Each row has a name. Each question is about the rows just above it.

[160 106 119 175 108] -> N
[102  80 148 150 126] -> M
[ 88 107 169 143  81] -> V
[125 107 102  89 157] -> X
[ 92 126 108 107 131] -> Z
[157 102  90 106  88] -> T
[130 127 131 158  96] -> A
Where do [130 127 131 158  96] appear?	A
Shared by N and T:	[106]
The one value in T and V:	[88]
Which value is in both N and Z?	[108]
Shared by M and Z:	[126]
Shared by Z and A:	[131]
Which value is in both X and Z?	[107]

[130 130 107 117 129 124 116 118 128 129 117 127 127 121 126 129 141 160
 117 144 111 118 135 114 124 113 131 129 109 140 157 133 117 121 144 116
 136 137 123 126 131 128 117 117 110 136 109 127 140 108 144 125]  Y
[135 123 122 133 135 128 126 137 130 127 132 123 116 115 129 122 117 132
 114 112 131 127 155 122 122 141 121 118 128 129 141 123 122 127 118 120
 123 135 132 132 131 110 137 111 121 140 121 130 116 104 117 143]  D
[132 119 120 122 125 128 136 120 131 127 152 116 144 128 120 119 130 114
 127 132  94 137 132 145 132 115 138 130 125 116 119 134 122 124 123 137
 133 125 122 128 125 134 138 120 141 137 110 107 140 118 142 111]  K
[134 107 111 149 126 123 125 118 128 119 130 122 130 143 135 121 131 124
 140 125 149 113 137 139 119 152 118 116 125 135 139 132 129 142 147 129
 127 115 119 141 129 130 133 127 136 121 143 132 137 111 116 112]  J
[122 119 115 152 140 146 127 116 134 122 118 120 126 152 127 128 136 117
 139 109 119 128 122 152 127 127 130 130 116 118 127 142 135 116 136 124
 112 114 125 145 132 132 112 141 109 134 128 125 118 136 136 122]  P
[127 124 112 131 143 134 111 133 132 131 128 113 119 128 160 122 123 129
 115 111 134 137 131 107 129 140 121 135 130 149 123 132 146 142 129 129
 133 137 124 116 132 142 139 139 125 123 126 119 143 137 122 130]  U
[144 130 134 129 128 127 135 131 132 127 123 123 134 120 135 126 122 136
 128 138 133 105 131 139 130 132 125 120 116 107 131 140 126 117 125 128
 113 112 139 126 140 125 124 125 143 138 125 136 127 128 139 131]  H
[126 136 129 138 130 142 136 123 132 135 116 133 126 129 135 141 139 115
 137 136 122 131 124 128 145 132 129 130 137 128 130 138 140 110 134 125
 133 130 116 137 143 123 143 126 133 138 146 127 125 116 105 129]  L
[129 147 125 147 112 138 127 126 138 130 131 119 123 140 127 150 111 118
 131 117 126 136 115 137 121 131 137 116 127 141 124 140 139 116 132 126
 136 133 122 128 128 120 135 132 127 124 130 121 119 136  90 147]  S
[127 145 134 113 142 137 116 141 124 127 113 127 136 135 129 136 145 140
 143 141 126 135 121 132 131 116 114 140 114 138 120 129 147 117 116 122
 104 131 117 115 155 102 120 125 135 142 128 148 123 120  98 133]  W
The row with [127 124 112 131 143 134 111 133 132 131 128 113 119 128 160 122 123 129
 115 111 134 137 131 107 129 140 121 135 130 149 123 132 146 142 129 129
 133 137 124 116 132 142 139 139 125 123 126 119 143 137 122 130] is	U
Whose row is [134 107 111 149 126 123 125 118 128 119 130 122 130 143 135 121 131 124
 140 125 149 113 137 139 119 152 118 116 125 135 139 132 129 142 147 129
 127 115 119 141 129 130 133 127 136 121 143 132 137 111 116 112]?	J
Whose row is [127 145 134 113 142 137 116 141 124 127 113 127 136 135 129 136 145 140
 143 141 126 135 121 132 131 116 114 140 114 138 120 129 147 117 116 122
 104 131 117 115 155 102 120 125 135 142 128 148 123 120  98 133]?	W

[130 126 126 134 140] -> C
[130 140 168 139 144] -> G
[139 159 141 167 146] -> R
[141 127 135 167 139] -> E
The one value in G and E:	[139]
Which value is in both G and R?	[139]
The one value in E and G:	[139]
Whose row is [141 127 135 167 139]?	E

[119 119 126 103 100 125 168 111 102] = Kuro
[103 126 123 149 174 121 168 136 160] = Luv
[155 158 161 148 147 160 139 152 148] = pul
[157 149 152 149 144 156 146 151 148] = sab
Which value is in both pul and Luv?	[160]
Which value is in both sab and Luv?	[149]

[162 135 148 129 139 142 119] : Gori
[ 89 124 120 120 119 105 115] : neteg
[141 124 116 138 137 168 167] : Zela
[131 137 109 139 127 137 168] : Pitu
[136 136 146 119 132 123  86] : Reriz
[160 167 133 137 134 147 149] : Zered
[149 127 109 139 132 144 164] : per
[131 121 109 139 108 137 168] : gup
[150 126 124 139 132 144 161] : Tevon
Which value is in both neteg and Tevon?	[124]
Shared by Zered and gup:	[137]
The one value in Gori and Tevon:	[139]

